Below are the code and all the weights of a small trained network. Each question names an input and a class and asks about switching units off, where a switched-off unit gives its printed mean instead of its output.

import numpy as np


def w(rows, s, z=0):
    codes = np.array(rows[::2]) - 128.0
    scale = np.full(codes.shape[1], s)
    scale[-1] = z or s
    return codes * scale


def f(y):
    return np.maximum(y, 0)


def log_softmax(a):
    a = a - a.max(-1, keepdims=True)
    return a - np.log(np.exp(a).sum(-1, keepdims=True))


def net(x, mask):
    res = np.array(x, float).reshape(1, 2) / 4 @ E
    y = f(res @ A[0][:, :-1].T + A[0][:, -1])
    res = res + np.where(mask, y, B[0][:, -1]) @ B[0][:, :-1]
    return log_softmax(res[-1] @ U[:, :-1].T + U[:, -1])


A, B = {}, {}
E = w([
[79,131,177,118,5,68,101],'x0',
[54,71,210,54,216,213,119],'x1',
],0.017)
A[0] = w([
[134,183,103,125,74,97,125,98],'N1',
[18,116,179,106,104,133,88,242],'N2',
[139,177,99,191,132,78,118,128],'N3',
[86,137,180,132,77,133,142,95],'N4',
[212,139,167,116,191,166,124,253],'N5',
[149,99,107,173,226,212,170,206],'N6',
[143,201,169,148,43,58,110,128],'N7',
[170,137,125,182,179,114,161,156],'N8',
[150,148,169,161,53,35,112,128],'N9',
[70,136,126,102,193,179,140,173],'N10',
[184,134,189,198,84,148,160,123],'N11',
[114,149,120,107,85,113,117,105],'N12',
[239,188,5,125,118,142,201,158],'N13',
[122,150,91,140,88,86,127,122],'N14',
[137,117,134,140,59,71,141,128],'N15',
[133,155,146,109,61,20,144,128],'N16',
[84,124,115,151,85,117,44,99],'N17',
[97,108,204,126,112,132,111,13],'N18',
],0.013,0.0043)
B[0] = w([
[113,150,125,126,79,199,85,196],'N1',
[142,40,152,51,51,77,188,215],'N2',
[159,186,124,188,114,141,86,197],'N3',
[111,97,67,85,67,45,158,176],'N4',
[175,174,157,112,220,135,186,206],'N5',
[171,134,113,141,202,159,174,250],'N6',
[127,120,37,147,95,173,73,240],'N7',
[132,122,152,169,202,60,148,178],'N8',
[99,125,106,129,61,170,105,236],'N9',
[16,184,154,117,209,220,94,216],'N10',
[140,134,125,163,173,156,75,165],'N11',
[99,114,56,122,139,128,130,166],'N12',
[255,197,154,248,173,77,76,243],'N13',
[122,186,85,92,212,254,69,191],'N14',
[131,144,73,127,61,202,135,205],'N15',
[96,118,75,178,103,119,111,228],'N16',
[116,86,63,155,126,115,162,176],'N17',
[136,134,166,124,93,62,152,169],'N18',
],0.0085,0.025)
U = w([
[101,95,247,42,113,96,140,188],'0',
[175,163,134,203,87,202,31,99],'1',
[165,127,136,129,94,192,122,1],'2',
[111,141,122,142,127,94,147,7],'3',
[86,100,58,104,90,182,104,112],'4',
[183,140,135,172,191,94,156,141],'5',
[111,124,160,58,161,253,144,247],'6',
[143,74,125,116,68,77,152,155],'7',
],0.012,0.0038)

Each question gives the input, the list of numbers given to net, and the class t.
The units are the neurons (one row each of A and B). Each row of codes is followed by its name. A weight is (code - 128) times the scale printed after its matrix; where a second scale follows, it is the last column's (A, B and U).
mask holds one flag per neuron, in row order. A switched-off neuron (its flag False) gives its mean, the last column of its row in B, instead of its output. The means were averaged over made-up inputs and are rounded, as every weight is.
A unit's drop is (log p(t) with every unit on - log p(t) with that unit switched off) / (log p(t) with every unit on - log p(t) with every unit switched off).
The circuit of an input: a set's keep is (log p(t) with only the set's units on - log p(t) with every unit switched off) / (log p(t) with every unit on - log p(t) with every unit switched off). Starting from the 12 units with the biggest drops (on a tie, the unit counted first), units are removed one at a time, each time the one whose removal leaves the highest keep (on an exact tie, the one counted first), for as long as the keep stays at least 0.8.
circuit, biggest first: the units of the circuit, biggest drop first
most important unit: the unit with the biggest drop
k most important neurons: the k neurons with the biggest drops, biggest first
drop when u is switched off: that unit's drop, to one decimal
input [1,6], class 0: circuit, biggest first : [N2 N14 N7]
input [8,3], class 7: most important unit : N2
input [6,2], class 7: circuit, biggest first : [N2 N10]
input [-4,2], class 6: 2 most important neurons : [N13 N10]
input [-7,3], class 6: 2 most important neurons : [N10 N13]
input [-5,3], class 6: 2 most important neurons : [N13 N10]
input [2,1], class 7: 2 most important neurons : [N10 N14]
input [7,-5], class 4: drop when N4 is switched off : 0.3
input [3,-1], class 4: drop when N13 is switched off : 0.5
input [-6,-3], class 5: drop when N10 is switched off : 0.0
input [-3,1], class 5: drop when N1 is switched off : 0.2
